Below is a small trained network, with its code and all its weights. Each question gives an input and a target symbol and asks what happens when units are switched off, that is, made to give their printed mean instead of their output.

import numpy as np


def w(rows, s, z=0):
    codes = np.array(rows[::2]) - 128.0
    scale = np.full(codes.shape[1], s)
    scale[-1] = z or s
    return codes * scale


def norm(h):
    return h / np.sqrt((h * h).mean(-1, keepdims=True) + 1e-5)


def f(y):
    return y / 2 * (1 + np.tanh(0.7978845608 * (y + 0.044715 * y**3)))


def softmax(a):
    e = np.exp(a - a.max(-1, keepdims=True))
    return e / e.sum(-1, keepdims=True)


def log_softmax(a):
    a = a - a.max(-1, keepdims=True)
    return a - np.log(np.exp(a).sum(-1, keepdims=True))


def net(x, mask):
    ids = ['ΓΔΦΩβεζηθλμξπστψ'.index(c) for c in x.split()]
    T = len(ids)
    res = E[ids] + P[:T]
    u = 0
    for l in range(2):
        q, k, v = (norm(res) @ M[l].T for M in (Q, K, V))
        z = softmax(np.where(np.tri(T) > 0, q @ k.T / 3**0.5, -1e9)) @ v
        res = res + np.where(mask[u], z, O[l][:, -1]) @ O[l][:, :-1]
        u += 1
        y = f(norm(res) @ A[l][:, :-1].T + A[l][:, -1])
        res = res + np.where(mask[u : u + 8], y, B[l][:, -1]) @ B[l][:, :-1]
        u += 8
    return log_softmax(norm(res)[-1] @ U[:, :-1].T + U[:, -1])


Q, K, V, O, A, B = {}, {}, {}, {}, {}, {}
E = w([
[167,133,179,188,113,102],'Γ',
[179,152,166,112,85,222],'Δ',
[11,225,117,153,159,146],'Φ',
[175,95,53,160,97,102],'Ω',
[130,155,54,133,131,92],'β',
[141,115,38,138,148,71],'ε',
[164,186,129,190,87,88],'ζ',
[71,90,134,170,112,219],'η',
[161,173,109,133,129,72],'θ',
[157,48,122,40,177,137],'λ',
[150,76,130,189,119,126],'μ',
[157,126,120,209,60,85],'ξ',
[174,140,86,125,118,59],'π',
[82,124,192,148,254,103],'σ',
[156,131,124,147,85,72],'τ',
[140,128,81,156,114,130],'ψ',
],0.0035)
P = w([
[244,168,4,247,144,56],'0',
[136,101,165,204,64,51],'1',
[215,167,32,181,158,109],'2',
[120,108,178,164,81,96],'3',
[189,166,53,130,169,137],'4',
[126,103,168,187,77,82],'5',
],0.0019)
Q[0] = w([
[254,160,122,143,221,184],'L0H1',
[139,119,150,119,85,155],'L0H1',
[185,148,78,178,176,180],'L0H1',
],0.019)
K[0] = w([
[115,150,198,37,212,247],'L0H1',
[175,116,159,163,115,155],'L0H1',
[60,128,149,87,155,219],'L0H1',
],0.013)
V[0] = w([
[26,195,70,239,8,180],'L0H1',
[61,170,140,254,200,89],'L0H1',
[233,115,157,28,42,209],'L0H1',
],0.0037)
O[0] = w([
[170,185,163,39,130,254,205],'L0H1',
[59,105,167,54,142,146,251],'L0H1',
[221,159,98,225,118,116,16],'L0H1',
],0.0039,0.0024)
A[0] = w([
[85,186,119,161,78,152,46],'L0N1',
[78,106,160,198,87,200,1],'L0N2',
[163,99,106,125,126,145,101],'L0N3',
[158,49,147,135,95,151,134],'L0N4',
[159,98,120,110,70,132,146],'L0N5',
[108,72,140,144,179,140,140],'L0N6',
[163,101,199,138,163,116,105],'L0N7',
[132,111,246,182,115,143,37],'L0N8',
],0.013,0.0017)
B[0] = w([
[17,144,108,165,200,166,144],'L0N1',
[127,76,52,159,61,154,188],'L0N2',
[106,203,143,130,82,144,154],'L0N3',
[255,16,160,97,231,144,208],'L0N4',
[104,48,179,166,101,159,210],'L0N5',
[30,99,96,57,150,111,168],'L0N6',
[249,117,37,119,98,100,184],'L0N7',
[81,232,192,76,30,71,253],'L0N8',
],0.0089,0.0047)
Q[1] = w([
[130,37,231,134,174,2],'L1H1',
[227,89,123,141,57,239],'L1H1',
[206,173,117,242,113,67],'L1H1',
],0.0099)
K[1] = w([
[153,106,240,105,198,58],'L1H1',
[137,94,134,135,52,187],'L1H1',
[251,157,129,164,121,125],'L1H1',
],0.013)
V[1] = w([
[82,57,31,107,12,174],'L1H1',
[38,211,83,139,84,83],'L1H1',
[107,6,2,101,22,233],'L1H1',
],0.0029)
O[1] = w([
[85,23,51,98,88,183,255],'L1H1',
[41,92,200,102,250,166,136],'L1H1',
[139,45,6,107,40,149,236],'L1H1',
],0.0021,0.00097)
A[1] = w([
[151,171,97,116,254,169,45],'L1N1',
[158,76,43,132,128,206,53],'L1N2',
[99,154,7,126,205,138,32],'L1N3',
[243,203,83,165,197,173,22],'L1N4',
[152,43,121,167,207,72,144],'L1N5',
[110,88,128,77,191,143,118],'L1N6',
[137,173,172,92,87,66,29],'L1N7',
[102,45,147,76,100,91,5],'L1N8',
],0.0088,0.0026)
B[1] = w([
[137,154,164,38,76,10,151],'L1N1',
[158,255,53,97,144,152,191],'L1N2',
[218,73,137,239,119,139,170],'L1N3',
[28,43,60,44,78,148,157],'L1N4',
[93,192,40,230,95,72,217],'L1N5',
[192,93,162,88,183,214,201],'L1N6',
[147,173,115,185,253,143,254],'L1N7',
[80,113,129,178,150,31,244],'L1N8',
],0.009,0.0028)
U = w([
[217,58,146,200,142,154,135],'Γ',
[153,124,248,156,162,60,19],'Δ',
[46,104,135,191,149,225,145],'Φ',
[178,56,127,81,78,61,124],'Ω',
[57,28,127,138,211,77,100],'β',
[154,201,148,180,235,134,195],'ε',
[67,173,100,46,172,47,111],'ζ',
[173,202,46,91,115,212,177],'η',
[67,78,214,164,56,113,79],'θ',
[35,221,178,118,97,139,104],'λ',
[159,106,197,36,170,190,228],'μ',
[55,86,47,66,61,167,97],'ξ',
[211,225,144,98,90,70,105],'π',
[215,90,22,92,202,107,12],'σ',
[116,142,61,201,96,77,254],'τ',
[194,156,176,165,35,211,77],'ψ',
],0.011,0.0024)

Each question gives the input, a string of symbols that net reads in full, and the target symbol t.
The units are the heads (3 rows each of Q, K, V and O) and the neurons (one row each of A and B). Each row of codes is followed by its name. A weight is (code - 128) times the scale printed after its matrix; where a second scale follows, it is the last column's (O, A, B and U).
mask holds one flag per unit, layer by layer, with each layer's heads first. A switched-off unit (its flag False) gives its mean, the last column of its rows in O or B, instead of its output. The means were averaged over made-up inputs and are rounded, as every weight is.
A unit's drop is (log p(t) with every unit on - log p(t) with that unit switched off) / (log p(t) with every unit on - log p(t) with every unit switched off).
The circuit of an input: a set's keep is (log p(t) with only the set's units on - log p(t) with every unit switched off) / (log p(t) with every unit on - log p(t) with every unit switched off). Starting from the 12 units with the biggest drops (on a tie, the unit counted first), units are removed one at a time, each time the one whose removal leaves the highest keep (on an exact tie, the one counted first), for as long as the keep stays at least 0.8.
units of the circuit, in order: the units of the circuit, biggest drop first
most important unit: the unit with the biggest drop
top k neurons: the k neurons with the biggest drops, biggest first
top k neurons in layer l: the k neurons of layer l with the biggest drops, biggest first
input β π π Φ, target Φ: most important unit	L0N1
input ζ ζ β, target Ω: top 3 neurons in layer 1	[L1N1; L1N3; L1N4]
input Ω π ζ ζ Ω Γ, target π: units of the circuit, in order	[L0N8; L0N7]
input π λ Ω, target τ: units of the circuit, in order	[L0H1; L1N5]
input σ σ π, target β: units of the circuit, in order	[L0H1; L0N8]
input π π π Δ β, target ξ: units of the circuit, in order	[L1N4; L0H1]
input θ Δ θ β Ω λ, target σ: top 2 neurons in layer 1	[L1N5; L1N6]
input μ μ π β Γ σ, target ζ: top 2 neurons	[L0N6; L0N8]
input μ Γ λ ζ, target λ: units of the circuit, in order	[L0N8; L0N1]
input Δ μ μ ψ ξ Φ, target Φ: top 3 neurons	[L0N4; L0N1; L0N7]
input θ σ μ σ σ η, target ξ: top 2 neurons	[L0N2; L0N8]
input β η Φ Γ π μ, target Ω: top 4 neurons in layer 0	[L0N8; L0N4; L0N2; L0N7]
input η π ψ, target η: top 3 neurons	[L0N8; L1N2; L0N4]
input λ Δ π Γ Γ, target ξ: top 2 neurons	[L1N4; L0N8]
input ζ Ω η σ π, target β: top neuron in layer 1	[L1N8]
input λ ξ ψ β ψ μ, target Ω: top 2 neurons in layer 0	[L0N8; L0N2]
input Ω μ ζ ψ θ, target ζ: top 3 neurons	[L0N2; L0N5; L0N7]
input Γ ψ ζ π Γ Ω, target Γ: top 3 neurons in layer 0	[L0N5; L0N4; L0N8]
input π σ μ π τ ξ, target θ: top 4 neurons	[L0N8; L0N2; L0N1; L0N4]
input μ β Ω θ, target ε: top 2 neurons	[L0N4; L0N2]
input σ Γ μ, target β: units of the circuit, in order	[L0H1]
input ξ σ μ θ ζ, target β: units of the circuit, in order	[L0H1; L0N8]
input π η π Φ π, target μ: top 2 neurons in layer 0	[L0N7; L0N8]
input ζ ε Ω, target ψ: top 2 neurons	[L0N5; L0N3]
